Each row of numbers belongs to one of the objects below and depends on some of the facts about them. Some rows are named. Which object is each other row?

Facts:
faka	ζ	bruskom; klodi	ζ	fegro; troflagru	ζ	zegrube; mida	ζ	trita
skegri	ζ	flidol; guler	ζ	modar; klufavak	ζ	grorim; karotak	ζ	didru
brasustak	ζ	brezor; trinabro	ζ	flobek; gemar	ζ	bruskom; skima	ζ	trita
fostis	ζ	podrik; botruber	ζ	modar; gatam	ζ	nobras; vafoto	ζ	plemo
lekatas	ζ	brezor; gromak	ζ	ziflel; lofler	ζ	modar; lodra	ζ	butrem
remar	ζ	gonar; dizedes	ζ	butrem; trema	ζ	modar; pustun	ζ	resis
drogrer	ζ	zegrube; toveter	ζ	fostis; bruskom	ζ	ziflel; paplon	ζ	fostis
grigrarem	ζ	zegrube; grodum	ζ	kizis; zigrem	ζ	flidol; statrik	ζ	fostis
gagu	ζ	steskofli; trudom	ζ	didru; veplitur	ζ	fostis; klegrem	ζ	modar
skadotra	ζ	gonar; skigom	ζ	flobek; muten	ζ	brezor; beplu	ζ	trita
tredom	ζ	podrik; trita	ζ	rifi; feniske	ζ	flidol; beri	ζ	butrem
sigor	ζ	didru; nuku	ζ	nobras; sidu	ζ	zegrube; livetrom	ζ	ziflel
flusim	ζ	fostis; stugron	ζ	plemo; steskofli	ζ	trasel; gribam	ζ	steskofli
kledrovim	ζ	tredom; sufopi	ζ	fostis; ralin	ζ	grorim; gata	ζ	zegrube
floske	ζ	resis; plaflu	ζ	remar; butrem	ζ	resis; tabo	ζ	plemo
dudras	ζ	gonar; mozo	ζ	grorim; stestus	ζ	fostis; stugul	ζ	trita
truskil	ζ	tredom; klodri	ζ	brezor; lerin	ζ	modar; zala	ζ	grorim
kagrabo	ζ	duvem; diga	ζ	modar; flifliste	ζ	zegrube; pliklak	ζ	troflagru
mostubre	ζ	remar; kezom	ζ	rifi; fefur	ζ	flidol; zano	ζ	klosi
vegu	ζ	troflagru; pledror	ζ	didru; dazol	ζ	zegrube; zatram	ζ	flobek
drera	ζ	podrik; bizak	ζ	nobras; derak	ζ	troflagru; fligir	ζ	gonar
semor	ζ	klodri; drivudrel	ζ	plemo; muskuvu	ζ	zegrube; naflim	ζ	grorim
nobras	ζ	gonar; kleva	ζ	didru; mostuga	ζ	modar; laplun	ζ	troflagru
pini	ζ	didru; stabre	ζ	nobras; brefluk	ζ	didru; didru	ζ	ziflel
tegem	ζ	duvem; stobruk	ζ	butrem; kizis	ζ	brezor; gegu	ζ	rifi
suvo	ζ	trasel; gabak	ζ	grorim; tebok	ζ	brezor; kepok	ζ	gonar
kebrar	ζ	klosi; sete	ζ	modar; vizo	ζ	podrik; gridrel	ζ	troflagru
teklal	ζ	kizis; modar	ζ	ziflel; gifo	ζ	trasel; zistan	ζ	nobras
gudregro	ζ	flidol; plivubrul	ζ	modar; losen	ζ	nobras; storem	ζ	duvem
baduk	ζ	didru; gadron	ζ	ziflel; teple	ζ	ziflel; plavuklek	ζ	plemo
klibi	ζ	bruskom; fegro	ζ	flidol; gegreses	ζ	fostis; fostur	ζ	vizo
duvem	ζ	resis; fleflek	ζ	didru; klosi	ζ	gonar; flagafla	ζ	podrik
flaflun	ζ	klodri; trogral	ζ	trita; trofer	ζ	ziflel; bigras	ζ	flidol
plemo	ζ	resis; grorim	ζ	resis; mevir	ζ	tredom; suna	ζ	steskofli
sifluk	ζ	fostis; tudren	ζ	ziflel; flobek	ζ	zegrube; fafol	ζ	duvem
rugram	ζ	kizis; kluporin	ζ	remar; klodi	χ	mida; troflagru	χ	pustun
skegri	χ	pustun; skegri	χ	naflim; brasustak	χ	klegrem; gemar	χ	lerin
gatam	χ	toveter; vafoto	χ	mostuga; lekatas	χ	gegreses; lodra	χ	gata
trema	χ	ziflel; trema	χ	botruber; drogrer	χ	sigor; drogrer	χ	tabo
grigrarem	χ	bizak; grigrarem	χ	zatram; grigrarem	χ	kepok; grigrarem	χ	remar
skadotra	χ	paplon; skigom	χ	flidol; skigom	χ	mevir; beplu	χ	stestus
trita	χ	muskuvu; trita	χ	tegem; beri	χ	vizo; beri	χ	naflim
nuku	χ	brezor; flusim	χ	zegrube; flusim	χ	pledror; flusim	χ	suvo
steskofli	χ	zigrem; steskofli	χ	klegrem; steskofli	χ	bigras; steskofli	χ	kizis
kledrovim	χ	livetrom; kledrovim	χ	gegreses; kledrovim	χ	pliklak; kledrovim	χ	kagrabo
sufopi	χ	veplitur; ralin	χ	stestus; ralin	χ	kepok; dudras	χ	suvo
dudras	χ	klufavak; stugul	χ	karotak; stugul	χ	pini; klodri	χ	pliklak
klodri	χ	flifliste; zala	χ	feniske; zala	χ	gonar; diga	χ	rifi
mostubre	χ	fegro; drivudrel	χ	fegro; drivudrel	χ	lofler; kleva	χ	gegreses
gegu	χ	laplun; gabak	χ	trudom; gabak	χ	muten; podrik	χ	muskuvu
podrik	χ	pustun; podrik	χ	stobruk; kebrar	χ	rugram; sete	χ	zano
resis	χ	gromak; gridrel	χ	livetrom; gridrel	χ	fostis; modar	χ	pledror
modar	χ	stabre; zistan	χ	statrik; zistan	χ	bigras; zistan	χ	laplun
gudregro	χ	pledror; gudregro	χ	rugram; plivubrul	χ	derak; baduk	χ	fegro
baduk	χ	gribam; plavuklek	χ	vizo; plavuklek	χ	mostuga; plavuklek	χ	semor
plavuklek	χ	gonar; klibi	χ	mida; klibi	χ	tabo; fleflek	χ	brezor
flagafla	χ	sidu; trogral	χ	sidu; trofer	χ	teklal; grorim	χ	mida
suna	χ	mostuga; tudren	χ	bizak; fafol	χ	remar; kluporin	χ	gadron

Some rows with their names:
bigras: [  6   8   2  -5 -14   6  -4   2 -10  -6 -12 -11   3  -2  -8  -3  -4  10
   2   4   6 -11   2   0  -9   1   1   6   9 -10 -15   5   4  -2  -2   5
   6   1   1   7  -2   0  -7   3  -2   1  -6   9   7 -15   1   5   2  16]
fostis: [  4  13   6  -9 -14  15  -9  -1  -3 -10  -6 -12  -1  -4  -9  -3  -5  12
   5   6   7 -14   2  -1  -9  -4  -7   5   9 -12 -19   4   1  -2  -3   4
   7   2  -1   6  -4   4  -5   5   0  -2  -2   3   0 -16   3   8   3  17]
feniske: [  7   8   3  -5 -12   7  -5   3  -9  -5 -12  -9   1  -1  -8  -2  -3   9
   2   5   6 -11   2   0  -9   0   1   7  11 -10 -14   4   6  -2  -2   6
   6   0  -1   6  -3  -1  -7   2  -2   1  -6  10   7 -13   2   6   3  17]
brasustak: [  9   7  -8  -2 -18   1   7  -3  -6  -4 -18  -9   2  -6 -13  -3  -2  12
  -2  -1   1 -10   2   9 -14  -5   3  10   2  -7 -12  -2  11  -6  -2  -1
   0 -10   2   9  -6  -2 -11   5   4  -1 -11  -2   5 -15   2   4   7  10]
flifliste: [  8   6   7  -7 -17   0  -1   3  -8  -9 -10  -7   3  -1  -8  -4  -3   9
   2   7   4 -11   1  -2  -7   1   3   8  12  -9 -15  -1   6  -1  -5   7
   5   2   1   6   0   0  -3   6  -7   3  -5   8   8  -9   4   9  -2  18]
klodri: [  5   9  -7  -1 -16   4   6  -8  -5  -6 -16  -6  -1  -5 -18  -7  -3  10
  -1   1   4 -11   8   9 -10   0  -1   7   2  -4 -12   0  15  -2  -3  -5
   1 -11   2  10 -10   2 -10   6   3   0  -5  -4   3 -12   2   6   8  12]
kledrovim: [  7   7  -5  -1  -6   8   3 -15   7 -19  -6  -8  -3  -9 -15 -10   6  12
   8   3   7 -21   1   8 -10   3 -17  13   3  10 -20  -9   9  -4  -8  -5
   0  -4   5  20 -11   4  -2  16   4 -10   2  -9  -4  -5   3  17  -1  15]
lofler: [ 11   8  -4   1  -9   8  -4  -1  -7  -8  -7 -15   0  -3   1  -2   2   9
   6  -3   7 -16  -2  -2  -7  -3   7  -4   4 -11  -9  -2  10   2   2   8
   8   1  -6  13   6  -2  -9  -1 -12   1  -6  16   3 -13  15   1   1  15]
beri: [ 15   7  -2  -2 -14   8   0  -6 -11   3 -10 -11   5 -11 -14   3   2  18
  -3   5   3  -1 -11   9 -14  -6   5  16  20  -3 -15  -1  20 -10   0   4
   6 -18   7  16  -7  -5 -11  -2   4  -4   3   0   9 -14   5  11   7  16]
gegreses: [  1   6  -1   0   2  11  -2 -16  11 -32  -3 -10 -11  -6 -14 -11   8   7
  11   7  10 -25   6   4  -9  12 -21  12   9  14 -23  -7   4   5 -13   2
   6   9   6  20 -10   9   2  21  -2 -12   7  -1  -6  -2   1  24  -3  21]
tebok: [  4   6  -2  -1 -14   3   1   2  -7 -10 -16 -12  -3  -2  -9  -2  -4   8
   0   3   4 -11   6   3 -12  -1   4   7  11 -12 -14   3   6   0  -4   8
   7   1   0   5  -3   1  -9   4  -2   2  -7   9   7 -15   0   6   7  16]
gifo: [  6   7   3  -5 -12   7  -4   2  -9  -6 -11 -10   2  -1  -9  -4  -3   9
   3   5   6 -11   3   0  -8   0   1   6  10 -10 -15   4   6  -1  -2   5
   6   1   0   7  -3   0  -7   2  -3   2  -5   9   7 -14   2   6   3  17]
klosi: [  3   8   4  -7 -11   8  -9   0 -15  -3 -12 -11   5  -3 -11  -3  -5   3
   4   4   8  -8   2   0  -1   1  -2   6   7  -9 -18   4   5   2  -6   6
   4   0   0   5  -9  -1  -9  -4  -1   3  -4  11   2 -10   3   3   3  14]
zegrube: [  4   7   6 -11 -17   4  -5   3 -12  -2  -8  -6   4   3 -13  -3  -5  10
   6   8   5  -9   5  -3  -6   0   1   4  10 -13 -14  -2   7   1   0   3
   5   0  -1   0  -1   5  -7   4  -6   4  -2   7   6 -12   3   9   2  15]
trita: [  9   6  -4  -1 -10   4  -3  -6  -8   2 -10  -1  11  -9 -12 -12  -4  19
   6   5   4  -7  -4  -1  -9  -2  -1   7   9  -7 -13   6  13  -7   5  -7
   3 -13  -2  15  -9  -7 -11  -2   5   2  -7  -5   6 -16  -4   8   4  17]
skima: [ 10   1  -1  -1  -4   3  -6   6  -7  -4 -12  -3   7   0  -5  -9   0  14
   7   4   6 -15  -1  -5  -9   4  -1   7  13  -8 -15  10   3  -5   6   3
   6   1  -4   9  -2  -6 -10   3   0   1 -10  11  12 -16  -8   9   0  21]
gatam: [  9   3  -3  -6 -10   2  -2  -3 -15   0 -16 -11  11  -9 -12  -2  -1   4
   2  -3   5  -9  -6   7  -4  -6  -3  13   1  -2 -18  -6   7  -5  -8   2
  -4 -10   2   9 -14  -9 -11  -4   7  -1 -10   3   0  -8   3   2   1   6]
duvem: [  8   9   2  -7 -16  13  -5   1 -12  -1  -8 -14   4   0 -14  -1  -3  10
   0   5   8  -8   2   2  -7   2   2   7  14  -9 -18   8   9  -2   0   4
  11  -2   4   9  -3   3  -9   2  -4   1   5  11   8 -14   4   7   5  17]

Rows to name:
No name comes twice in this set of rows, the named rows included.
[ 16   7  -3  -5 -16  11   1  -1 -10   4 -10 -13   4  -3 -15   5   5  13
  -4   1   5  -8  -6  11 -11  -2   2  15  13  -1 -16   0  16 -12   2   2
   4 -16   6  13  -4  -3 -10   4   3  -6   2   4  11 -11   7   8   4  13]  zala
[  4  15   9  -8 -12  15 -12  -1  -2  -6  -7  -7  -4  -6  -9   1  -5  13
   4   9   7  -9   1   0  -9  -4  -4   6  13 -14 -14   4   6  -3  -3   6
   6  -5  -2   4  -7   1  -5   0   2  -2  -5   4   4 -15   5   7   5  20]  vizo
[ 18   4   4  -4 -21  -2   8   2  -5   2 -11  -3   8  -4  -9  -9   0  10
  -1   1   1 -12  -3   3  -9  -8   2   7   7  -6 -16  -7  11 -11  -5  -1
  -4  -8  -1  10  -7   0  -6   7   2   2  -2  -2   5  -8   7   5   2  14]  drogrer
[ 14   1  -7   0  -7   2  -1   1  -6   1 -13  -1  12  -3  -9 -11   2  18
   6   0   4 -15  -5   1 -11   0  -2  10   7  -3 -13   6   8 -12   8  -5
   0 -10  -3  13  -5  -8 -12   3   6  -1 -11   0  11 -15  -6   8   1  16]  stugul
[  1   0   2 -10  -5   2  -9   4 -20  -1 -14 -15   7  -1 -10   1  -2   1
   6   1   7 -10   0   0  -4  -4  -3  10   9  -7 -18  -7   2   2  -7  11
   1   3   0  -1  -7  -3 -12  -4   1   0  -7  13   0  -9   0   6   1   8]  stabre
[ 11  10  -1  -9 -16  11  -3  -3   2  -8  -7 -12   2  -9  -9  -1  -2  18
   4   0   3 -16  -6   5 -15 -13  -9  11   4  -8 -18  -5   2 -11  -1   1
  -1  -7   1  11  -5   0  -6   7   8  -8  -7  -9  -2 -16   4   8   2  11]  sufopi
[  4   3  -4 -16 -11   6  -5   0  -7   2  -5 -11   5   0 -16   3   1  20
  13   0   1 -17   0   4 -19 -19 -12   9   5 -11 -15 -20   4 -10   8   0
  -3  -8  -1  -1   1   7 -13   9   8 -10  -3 -12  -4 -17  -1  15   4   3]  flusim
[ 16   8  -8  -7 -21   9   3  -1 -14   3 -10 -16  12  -3 -16   2   0  15
  -6  -1   4  -8  -7  13 -12  -2   3  16   5   0 -19   3  11 -13   2  -3
   5 -10  10  17   0  -3  -9   6   3  -4   1   1  10 -14   4   6   2   8]  ralin
[  1   1  -4 -12   1   1  -8   2 -22   8  -4 -12   5  11 -10   4   6  15
  14   2   3 -16   7  -1 -18 -11   4  -4   3 -11  -4 -21  13   2   8   6
   4   5  -7  -3  12   8 -12   3  -5  -3   0   8   2 -18   5  12   4   2]  pledror
[  5   5   2  -8 -10   4  -8   2 -18  -5 -15 -15   9  -5  -8  -1  -4   2
   1   0   6  -9  -2   3  -3  -1  -1  11   4  -6 -19   1  -1  -1 -10   8
   1   3   3   6  -8  -7  -8  -4   3   1 -10  13   3 -10   1   1  -2   9]  bizak
[  9   5 -10   7   4   2   6 -21   0 -16  -6  -5  -2  -5 -12 -13  14   9
   7   2   8 -21   3   9  -9  10  -6   4  -5  19  -9 -13  22   3 -10  -6
   2  -2   2  28  -5   1   0  13  -3  -7   6  -1  -1  -1  12  14  -2  13]  kleva
[ 32   2   9   3 -18   9  14   9  -6  17 -10  -8   9  -2 -13 -16   4   5
  -8  -5   4 -13   1   6 -10 -17   0  -1  12  -6 -26   3  16 -16  -6  -3
  -4  -8  -4  17 -19  11 -10   7  13   3  23   2   0 -11   6  -5  17  19]  grorim
[ 12  10  -5  -3 -14   4   1  -4 -10   0 -11  -9   8  -4  -7  -4   1  15
   1  -1   3 -13  -3   7 -13  -5   4   5  -4  -3  -9  -4  12  -8  -2  -3
   1  -7   0  16   0  -5  -6   2   2  -2  -8   0   5 -15   9   1   2   8]  tudren
[  7   2  -4  -8 -11   1  -1  -2 -16   3 -13 -10  10  -4 -14  -2   0   9
   5  -1   4 -10  -2   6  -8  -7  -3  11   3  -4 -15 -10   9  -6  -2   1
  -4 -10   1   5  -8  -3 -13   0   6  -2  -7   1   1 -10   2   6   2   5]  dudras

The same objects again, as new rows of numbers:
Some rows with their names:
klodri: [-1 12 -7 -4  2 -4  8  8  0  2 -8  7]
brezor: [  7 -18   7 -10   6  -2  -1   5  -9   3   4   4]
flifliste: [ -7  -1   3 -10   2   3   4  -5  -8  17  -5   3]
ralin: [ 3  4 -5 12 -1 -3  9  6 -5 -1 -3 -5]
kleva: [ -2  12  -8   0  -4 -11  -3  -1   2   3  -7   4]
gudregro: [ -3  -1  -8   2   0 -10   6   7  -2  -3  -6   0]
brefluk: [ 0 -3  0  0  0 -9 -7 -2 -3  2 -1  2]
trinabro: [-4 -7  1 -6  2 -8  9 -1 -3  7 -3 -2]
flobek: [-2 -5  2 -6  4 -6  9  2 -3  5 -2  1]
skigom: [  4   5  -3 -11   2 -17  12   2   0   7   4  -5]
gonar: [ -1 -10   5  -4   8   6  -5   4  -7   9   2   0]
vizo: [  2  -8   6  -7  12   6  -5   0 -11   5  -3  -1]
kezom: [ 0 -4 -1 -3  4 -4  2  4 -5  3 -2  1]
stugron: [  2  -3   0   4  -2  -1   7   2 -11   4   0  -1]
ziflel: [ -3  -9   9  -4   7   0  -6  -2 -10   4   1   5]
stobruk: [  3  -8   8   3   4   8   1  -1 -13   9   1  -2]
baduk: [ -2  -6  -6   6  -2 -19  -2   1  -2 -10  -2   2]
kebrar: [ -6  -3 -12   3  -1  -8   2  11  -2   1  -1  -1]

Rows to name:
No name comes twice in this set of rows, the named rows included.
[  5  -3   9 -16   6   0  -1   2 -12  11   6   4]  flidol
[ -9  -2   3 -11   2   2   8  -6  -8  18  -6   3]  pliklak
[ -1  -5  -5  10  -5 -11  11   7 -10  -7  -1  -1]  drivudrel
[ -1  12 -12  -6   1  -7   2   4  -5   1 -12  -1]  kledrovim
[  2  12  -7  -8   4 -16   3   6  -7  -2   0  -5]  flagafla
[ -3   2   2  -2  -3   8   4  -2 -15  15  -4   5]  kagrabo
[-2  0 -4  3  5 -9  9  3  3  0 -5 -6]  grigrarem
[-5  0  8 -4 10  3 -2  0 -9  7  1  2]  mida
[ -1  -1 -13  -3   2 -10   2   5  -8  -6 -11  -5]  flusim
[ -7   8  -7  -6  -2 -11  14   1   2   8  -8  -2]  gridrel
[ -4   2  -3 -13   4   5  -5  -3 -15  11 -11   1]  gegreses
[  3  -2  -1   6  -3 -14   9   7 -13  -6   6  -3]  gabak

